A new row, then what is left of it after taking away its nearest point in the smallest flat space through zero that holds the last named rows above it.
nege:
[[ -4  -5   7   5  -2 -33  18   4 -21   5  14 -25   6 -18  -4  -3  -6 -21
  -13   2  14 -23  18   4   0 -29  17   8]
 [  9  15  -9 -12   8  26 -45  17  22  -5 -26  31  -4  16   5  -7   9  22
   24  -7 -19  18 -33  -2   4  42  -3 -24]
 [ 25 -13  16 -25 -18 -16 -24  -2  -4  -1 -32 -12 -34  33 -10   8 -19   7
   27  29 -10 -12 -48  39  22 -26   6   0]]
New rows:
[ -8   7  -2  12 -27 -31  35 -34  -3  12  17  -9 -12 -11  -1  25  -4 -11
 -33  -5  -5  11  28   0  15 -25 -22  27] => [ -1  22  -7   2 -18 -28  -5  -8   6  10  -3   7 -11  -8   2  13   2  -3
 -15 -13 -16  13   3   1  20   2 -10   4]
[-24  20 -10 -18 -17 -40  -6  26 -12  17  -9   1   0 -15  -9 -43  -6 -16
  13  19  10 -21  -2 -12  14  -1  20 -15] => [-27  12 -12 -14 -23  -9  12  -1   1  14  -5  11  -7   0  -8 -29  -6  -3
  10  24   6   0   2 -17  10   4  -8  -2]
[ 12   2   6 -14 -17  -4 -37  -7  14  -1 -19  -1 -38  19  10  -6   3   5
   9  23  -2   9 -23  12  -3 -19 -17  -1] => [ -1   8   0   0  -8  -7 -22  -3   9   1   1  -2 -19  -4  14 -12  11  -5
  -8   9   7   7   6  -6 -14 -14 -13   0]

Sivu:
[[ 10 -26 -20 -23  -6  32  23 -19 -14 -38  40  -4  22 -16 -13  30  -3   9
  -23 -10  -9  17  33  15   5  24  -2  32]
 [-10 -19  -4  -8  -4  16   4  -8  -5 -22  23  -4   1  -3  -3  30   6  -8
  -10  -8 -19  20   6  15   3  10  -9  30]
 [ -9 -50  -8 -20 -14  31  10   2 -19 -54  25  -4   2 -20 -14  24  -6 -18
  -29  -1 -24  15  27   4   5  17  29  24]]
New rows:
[ 27  26 -10  -5  11   6  15 -24 -17   1   1   5  36  -7 -13 -19 -12  16
  -5  -1  24 -25  21   0  -1  -1   2 -13] => [ -3  11   5   4   7   3  -3 -13 -14  -5  -4   2  12   1  -7  -1  -1 -13
  -3  -1  -2 -10   0   6  -1  -9   1   2]
[-27 -23  28  22 -12 -21  -7  -5 -13   3   5 -14 -13 -12  26   3  -7 -11
  22  18 -16  22 -22   0 -30  -7  -9  22] => [ -4 -17  16  14 -11 -16   8 -13 -17   3  10 -12   6 -20  20 -10 -16  10
  17  19   2  11  -3  -5 -30   0  -4  11]

Nolu, 4 rows:
[[-36  28  26  19   7  -5  29   7  -5   3 -23   3 -19  -2 -30   6   0  23
    4  -9 -10 -19   7   8 -14  17 -37  -7]
 [  4   4  15 -23  13 -23   2  21   5 -10  12  -7  24 -26 -23  -3 -23   7
   -8  24  17 -24  30  10   8 -15 -10 -15]
 [  2 -12 -12 -22  -8 -21 -17 -33   7 -38  11  25 -12   6  53 -34  30 -11
  -36  -2   1  36   8 -21  13  13  38  32]
 [ 11 -10 -29 -11 -15  19 -24 -19  14 -23  16   6   1  27  -3  -8  -2   7
   -6   1  14  12 -19   6   7   1  42  19]]
New rows:
[-11 -33   0 -21  -5 -32   2   3  21  10  29   1  10 -12  35  23  25  -4
 -24 -42 -11   1  19   1  32  13  -1  31] => [-16 -26  -3 -11  -7 -14   5   9  23  17  26  -6  10  -1   3  36  11  10
 -10 -44  -8 -13   7  15  26  12  -6  25]
[ -6 -15  -3  40   3   6  15   2  22  -1 -15  -3 -49  15   5  20 -19  -3
   0   6  -9  12 -27  -6   1 -11 -26  24] => [  3 -20  -1  21   8  -8   8   7  27 -12  -3  -4 -34   2   5  13 -27  -5
 -10  20   2   7 -11  -5  10 -20 -19  22]

zop (3 x 28):
[[ -6  11  -6  15  -4 -17 -17  -7  -5  13   9 -13   0  -1  13 -20 -15 -26
   -7 -11  -1  21   6  -5 -12  -9 -15 -17]
 [-12   6  -1  -3  -7  -2 -11 -18  20 -19   2 -14 -14   5  28  -7 -12  -5
    8   6  22  -3  12  -8  -3   3 -18  -3]
 [ -7   7   8   6 -40  10   8 -34 -26 -27 -19   0   2 -18  18   0   7   2
  -29 -15  19  21  -3 -62  -7 -53  14 -40]]
New rows:
[ 13  -6   5 -12  11  26   1  -5   1 -16  -9 -16 -21   4  11  27  21  10
   0 -12   0 -17  -4  20  17   5 -19   6] => [ 13  -1   2  -1   9  17  -5  -5 -10  -3  -5 -19 -16   1  10  17  16  -4
  -9 -22  -7  -2  -5  16  10  -4 -21  -5]
[ -9 -36  11   1  25  40  31  -3   8 -10  41  -4   1  30 -21   2 -15  18
  -6  -3   5 -16  10   4   4   8  16   2] => [-12 -29   8  10  19  31  23  -9   1  -4  44 -11   2  27 -14  -9 -22   4
 -13 -11   5  -2  12  -4  -3  -3  10 -11]

nur, 4 rows:
[[  9   6   0  18  -4  49 -14 -15 -10  10 -22 -16 -12   2 -15  35   3 -29
    7  -8 -15 -19  -2   9 -31  -9  -3 -22]
 [ -9  10   8 -16  -4   5 -15  -6 -12  15 -10 -45  29   6 -14   1 -10  14
   -7 -15  27 -22   0  11 -10  -9   9  -1]
 [ 11  -7 -18  20 -10  32   6  -9   8 -14 -18   6 -36 -21  -8  40   1 -32
   27  -3 -26  -7  12  -6 -17  -2 -25 -12]
 [ 16  12   5  -2  -4  31  -7  -3  -2  13 -11 -21  -6  -9 -14  25   7 -27
   -3 -12   4 -19  12   7 -20 -14 -11 -17]]
New rows:
[ -4  21   1   6   2   4   0   8  22  40  15  21  32 -41   6 -23  18  -9
 -19 -15   7 -22  -2  10 -22   7 -14  -9] => [-19   9 -12  18  -2   3   0  -2  20  26   6  23  29 -39   7 -18   6   3
   0 -12  -5 -20 -10   6 -22  16 -12  -3]
[  4  -4 -21  21 -22  -4 -20  -4   2   3  17   5 -31 -28  12   4  -2  -6
   6   2 -13  21 -15 -15  -8  -1 -17 -10] => [  1   3 -12  10 -20  -8 -27  -3  -4  14  19 -11 -13 -20   9  -6  -3   4
  -6  -2   3  15 -18  -9  -8  -5  -8  -9]

Dafom:
[[  6  -5 -13   4  11  -5  13   1  12   7  -9  -1 -19  14   9  -2  16 -13
   15 -16  11 -10  19   8 -13  -9  11  42]
 [-10  -2  -3  20  -9   0  15   9  14   0  -2   5   2   6 -12 -21  12 -26
   24 -31  -6  -4  31   9 -11 -14  -3  30]
 [  2  -2 -18  -1  22   9  29   5  23  -2 -24  -7 -14  28  13   3  20  -8
   26 -15   4 -13  29  -1 -25 -13  32  54]
 [ -3  -1  -5   5   6  14  16  14  15 -10  -9  -8  13  11  -5  -5   4  -6
   12 -14  -2  -9  12 -16 -23 -18   9  30]
 [ -5 -10 -10  18   2  17  28  28  26 -18 -11  -9  23  18  -9 -17  13 -25
   33 -36 -10 -20  38 -15 -34 -35  13  68]]
New rows:
[ -7  11  -1 -18 -40  -8 -27  11  11 -22  11 -20   6  13 -21 -15  11   4
 -17  -3  11  -4   4  -7  11 -18  10  18] => [-10  17  -3 -23 -35  -9 -23   2  12 -16   4 -17  -7  18 -16 -11  15   8
 -16   2  13   2   5   0  14  -9  18   9]
[ -5  -7  20  15 -24   6  11  28   4   9  23   8  26 -11 -20 -40   3 -23
 -11  -8 -11   2 -18   0  -4 -29 -50  10] => [  1  -3   9  -8   0   7  20  11   5  12   2   6   1   7   8 -14  12  -2
  -7  18 -12   4 -15  10   5  -9 -13   6]

renom:
[[ 14  -8   8 -15  -9  -4  -8  18  17   3 -12   9  -3  -7 -10   5   2  -3
   -4   3 -16 -31  14  -2  -6 -18   6 -15]
 [ -3 -18  21 -27 -41   2   5  -4  -8   3 -11   9  -7  15 -21  13 -20 -25
  -31 -29  16   6  45  48 -19  18 -14  -5]
 [ 12  -8  43 -22 -29 -18  -1 -17 -17 -19 -23  10  17  21 -29 -11 -21 -12
   -8 -21  19  19  26  35 -25  -3 -18 -21]]
New rows:
[ 13  -6  33  -6 -23 -20  -9 -21 -14 -13 -16   7   4  15  -7 -12 -18  -6
   4  -5  10  17  18  35   0  -3 -13  -6] => [ 6 -3  5  6 -6 -8 -9 -7  0  1 -2  2 -9  0 11 -3 -4  1  7  9 -5  0  4 13
 16 -2  0  7]
[ -4 -10 -23   3  23   8  -6  10   2   7  11   2 -18  -7  13  11  21  21
  15  21  -6 -29 -22 -20   9   3   7   7] => [ -1 -14  -1  -8   5   0  -4  -3 -11  -3   1   6 -10   7  -2   6   8  13
   8   6   9 -12  -7   4  -5   7  -5  -1]

Geg, 3 rows:
[[-29 -14  31 -21  29  12   1  34   2  13  31 -10  15 -13 -19 -12  -8  33
   -1 -15 -15  24  -3   4 -30  12 -10   7]
 [-22  -3  23 -19  28   5  19  20   6 -10  11   3  -4   3 -11 -18  -1  16
   -9 -22 -16   4  -7  23 -35  12 -12  -3]
 [-16  -8  31 -14  28   6  14  23   2   1  18  -5   0  -2 -14 -17  -6  16
   -5 -19 -15  11   0  17 -35  14 -20   0]]
New rows:
[-19  -3   1 -22  10  15 -17   7   0  17  20  -6  13  -2 -17   7  -1  33
  -7 -17 -13  -5 -22   2  -9  -4  -1  17] => [  6   3  -4  -5  -2   7 -12 -12  -4  12   4  -5  -1   7  -9   9   0   8
  -6 -12  -7 -18 -13   5  -1  -5 -11  12]
[-12 -26 -25  -2 -12   0  -7   2  11  -6  -5 -16   8 -34  -2  22   4  15
  10 -16 -11  15  -2 -28   1  -9  12   1] => [  0 -23 -16   4  -7  -5   7  -4  10 -14 -12 -15  -6 -25  -1  14   3   1
   6 -23 -14   6   3 -13 -11  -3  -5  -5]
[  1  51  -2 -15  12 -32  -6 -11  21  -9 -19  21 -10  29  17  -8  -4   0
  16   0  -9 -18 -13  16  10 -51  11   2] => [  6  39  18 -10  17 -28 -15   1  14  13   0   5   1  17   8  -8 -14   7
  23   3 -10  -1  -1   6   5 -45  -5   9]

kone (2 x 28):
[[-32  41 -11  -6  -1  -8  -9  32  27 -28   9  18  -8  -1  34   2  -2 -28
   -3  11 -31  -2   0  38  17  31 -10 -14]
 [-26  32   0  -2   1   1 -16  50  15 -15 -12  12   9   0  18  15  18 -19
  -18  -3 -23   2   4  47   6  35  -8 -18]]
New rows:
[ -8  19 -31  -1 -26   6   7 -19 -18  11  24  10 -23 -22  19 -12 -17  18
  29 -19 -19 -12   9  -1  -1 -11 -19  14] => [ -6  16 -23   2 -24  13   0  -1 -25  19   7   7 -10 -21   9  -1   0  23
  16 -30 -15  -9  12  10  -8  -5 -18   9]
[  5 -17  12 -23 -12  16  20 -42  -1 -10  12   3 -32  28  -1 -11 -14  23
  20  -3  20 -26   3  -8  11 -10   0  27] => [ -5  -5  17 -22 -11  20   9  -9   1 -12  -3   6 -20  28   1   2   4  18
   4 -11  12 -23   7  19   9   9  -3  16]

dise (3 x 28):
[[-29  -2  21 -30  -3  10  21  15  -4 -20   9   9  -9  -7 -20 -18  12  -5
    0  27 -25  22  22 -21   8 -13   4  32]
 [  0  25  25  15   2  22  10   6   3   4  21   0 -18  -9   0 -13  -5  -7
   18   4  12  -8  -4 -32   6  -5  -7 -12]
 [-11  -3   7 -70   8 -14   5  22   2 -18   6  -4 -26  12 -20 -25  14  -8
   -3  24 -30  26   3  -4   6 -25  -8  52]]
New rows:
[-10 -16 -27   7 -11  11  -3 -10   1   0 -23  15  18 -11   1  11   0  18
 -20 -23 -14   7   9  25  -4  16   5   3] => [ -3   6 -10  -3  -4  19  -1   0   7   3  -5   9  -8 -10  -1  -6  -2  10
  -5 -19  -8   4  -3   3   1   4  -7   5]
[-16 -24   2   9 -24  20  26 -23 -27 -17   8  13  30 -23 -25  10  -3  13
 -19  17 -29 -13  35   3  -1  -6  15  17] => [ 17  -4  -3  -3 -10   9   7 -19 -17  -1  17  -5   3  -8 -14   2 -11   7
  -7   3 -11 -27   1   5  -2 -15  -5  10]
[-15 -27 -11  14   8   7  -4 -13 -15 -26 -15 -14   0 -17   0  23  12   8
  17  -9  11 -21  -4  10  25  10  11   7] => [-11 -18  -5   2  13   7  -4  -7 -12 -26  -7 -18 -14 -14  -2  14  12   4
  23  -6  11 -20 -10   2  27   2   4  13]

Zuker (4 x 28):
[[-11   4 -14  24   0 -10   4   8   0 -14 -22  10   3  32   0  11  13  20
   -6 -11   5   2   6 -19   6  -5   0  14]
 [-14   4 -17  23  -5  -6   1  13   4 -16 -26  15   0  34  -4  16  13  26
   -6  -7   6   2   5 -27   7  -4   4  16]
 [-14   4 -21  44   2 -24   8  12  -3 -34 -43  19   3  49   0  11  33  30
  -16 -24   6   5   4 -33   8 -14  -4  28]
 [-16  13 -19  44  20 -28  16   4  -4 -15 -27   6  14  57   8  11  19  24
  -10 -32  13   2  14 -19  13  -9  -9  18]]
New rows:
[-18   2  12   5  29  28 -35  16  36 -18 -21   3  14  11   3  13 -34  29
  -3  22 -21   0   8 -19  27 -15  11  36] => [ -5  -4  23   6  35  18 -29   1  21 -19 -12 -10  19  -4  14  -5 -29   9
  -4  15 -30   1   7   6  19 -20   0  32]
[ -7   5  22 -37 -16  -7   4  14   6  -4   5 -15 -12 -23 -10  -2 -10   0
   6  21 -21  -4  -6 -21   4  -5 -10 -10] => [-12   8  15 -16  -9 -19  13  10  -3  -6  -1 -19  -2   2   0   0  -6   5
   5   8 -20  -3   6 -17   7  -8 -16  -5]
[  9  19   7  31  34 -26  28 -21 -18 -26   6   4  26  18  -9 -12   0  -8
 -10 -19  16   3   4  -2  19 -11   1   5] => [  9   8   7  10   1   2  11 -13 -13 -21  10  10  15  -1 -18  -2 -13  -4
   0  12   6   3   3  -4  11  -3  17   1]
